Below is a small trained network, with its code and all its weights. Each question gives an input and a class and asks what happens when units are switched off, that is, made to give their printed mean instead of their output.

import numpy as np


def w(rows, s, z=0):
    codes = np.array(rows[::2]) - 128.0
    scale = np.full(codes.shape[1], s)
    scale[-1] = z or s
    return codes * scale


def f(y):
    return y / 2 * (1 + np.tanh(0.7978845608 * (y + 0.044715 * y**3)))


def log_softmax(a):
    a = a - a.max(-1, keepdims=True)
    return a - np.log(np.exp(a).sum(-1, keepdims=True))


def net(x, mask):
    res = np.array(x, float).reshape(1, 7) / 4 @ E
    y = f(res @ A[0][:, :-1].T + A[0][:, -1])
    res = res + np.where(mask, y, B[0][:, -1]) @ B[0][:, :-1]
    return log_softmax(res[-1] @ U[:, :-1].T + U[:, -1])


A, B = {}, {}
E = w([
[164,188,93,209,154],'x0',
[99,101,20,114,95],'x1',
[49,107,79,140,202],'x2',
[51,254,144,93,127],'x3',
[67,88,184,50,127],'x4',
[182,185,106,78,152],'x5',
[160,114,121,68,171],'x6',
],0.0088)
A[0] = w([
[178,115,82,175,111,208],'n0',
[173,117,240,153,45,214],'n1',
[79,125,131,150,158,170],'n2',
[87,163,148,116,80,195],'n3',
[57,187,160,68,180,181],'n4',
[103,193,151,13,89,131],'n5',
[90,18,102,118,109,143],'n6',
[227,130,39,130,118,179],'n7',
[86,25,67,162,146,182],'n8',
[169,33,102,149,230,163],'n9',
[133,161,202,156,104,253],'n10',
[14,130,84,182,151,155],'n11',
[156,127,148,250,82,246],'n12',
[108,51,155,47,105,109],'n13',
[89,226,104,167,200,196],'n14',
[47,131,98,122,172,167],'n15',
[96,35,96,118,124,121],'n16',
[145,111,76,63,162,121],'n17',
],0.011,0.0037)
B[0] = w([
[112,141,138,98,203,211],'n0',
[194,124,131,129,134,242],'n1',
[127,148,158,186,122,167],'n2',
[143,120,175,110,112,189],'n3',
[122,100,148,145,100,237],'n4',
[139,116,179,108,117,243],'n5',
[132,36,124,120,120,234],'n6',
[120,151,73,86,160,231],'n7',
[103,73,165,121,134,255],'n8',
[86,144,163,76,75,249],'n9',
[162,99,131,139,120,209],'n10',
[94,145,183,183,168,234],'n11',
[171,133,139,141,174,248],'n12',
[151,69,133,141,137,227],'n13',
[127,113,11,184,89,245],'n14',
[106,155,164,179,113,208],'n15',
[131,86,124,130,114,214],'n16',
[118,138,155,130,126,180],'n17',
],0.013,0.0088)
U = w([
[137,120,160,82,24,97],'0',
[168,1,68,168,85,128],'1',
[64,59,61,84,167,29],'2',
[77,58,192,106,161,197],'3',
[140,164,51,125,71,6],'4',
[12,170,126,213,136,76],'5',
[97,166,21,87,220,218],'6',
[203,69,121,199,234,184],'7',
],0.0089,0.0018)

Each question gives the input, the list of numbers given to net, and the class t.
The units are the neurons (one row each of A and B). Each row of codes is followed by its name. A weight is (code - 128) times the scale printed after its matrix; where a second scale follows, it is the last column's (A, B and U).
mask holds one flag per neuron, in row order. A switched-off neuron (its flag False) gives its mean, the last column of its row in B, instead of its output. The means were averaged over made-up inputs and are rounded, as every weight is.
A unit's drop is (log p(t) with every unit on - log p(t) with that unit switched off) / (log p(t) with every unit on - log p(t) with every unit switched off).
The circuit of an input: a set's keep is (log p(t) with only the set's units on - log p(t) with every unit switched off) / (log p(t) with every unit on - log p(t) with every unit switched off). Starting from the 12 units with the biggest drops (on a tie, the unit counted first), units are removed one at a time, each time the one whose removal leaves the highest keep (on an exact tie, the one counted first), for as long as the keep stays at least 0.8.
units of the circuit, in order: the units of the circuit, biggest drop first
most important unit: the unit with the biggest drop
k most important neurons: the k neurons with the biggest drops, biggest first
drop when u is switched off: that unit's drop, to one decimal
input [-3,-4,2,2,-3,6,-3], class 1: most important unit => n9
input [-4,8,-5,-6,-7,-1,0], class 2: 2 most important neurons => n7, n0
input [2,4,-7,2,4,-4,7], class 0: units of the circuit, in order => n14, n11, n8
input [-3,5,-2,0,2,6,6], class 0: units of the circuit, in order => n0, n11, n14
input [-7,-6,-3,-6,6,8,-5], class 1: units of the circuit, in order => n13, n11
input [7,-4,7,-4,-1,-1,-1], class 5: 2 most important neurons => n9, n1
input [-2,-8,8,0,6,-1,-6], class 5: units of the circuit, in order => n15, n2, n11
input [-7,7,7,8,3,-2,-6], class 5: 3 most important neurons => n15, n11, n2
input [-8,-4,6,-8,-7,-7,0], class 3: 2 most important neurons => n9, n14
input [5,2,-7,-7,1,-6,3], class 7: 2 most important neurons => n12, n0
input [5,-3,6,-4,1,-4,0], class 3: 2 most important neurons => n9, n8
input [-2,-3,8,-3,-4,4,6], class 3: 2 most important neurons => n9, n17
input [-4,0,3,-6,-2,4,-3], class 3: 2 most important neurons => n14, n9
input [4,8,6,0,1,8,8], class 6: units of the circuit, in order => n7
input [4,-5,-1,7,-4,6,8], class 4: 2 most important neurons => n14, n6
input [-3,1,5,-4,2,6,6], class 3: 2 most important neurons => n14, n9
input [-7,2,0,7,-8,2,-5], class 4: 3 most important neurons => n14, n8, n0
input [2,-6,-3,1,3,-2,-1], class 7: 2 most important neurons => n9, n1
input [-4,1,-2,5,-8,4,7], class 4: 2 most important neurons => n0, n12
input [-8,4,7,-3,-1,1,-4], class 3: units of the circuit, in order => n14
input [3,-8,1,8,-8,4,2], class 4: 2 most important neurons => n14, n6
input [0,7,-3,7,2,8,3], class 0: drop when n5 is switched off => 1.0
input [8,-6,-8,8,-3,-8,-3], class 7: drop when n12 is switched off => 0.5
input [8,8,0,-1,-1,-8,-1], class 7: drop when n12 is switched off => 0.7
input [0,2,3,-2,-1,-8,3], class 3: drop when n14 is switched off => 0.2
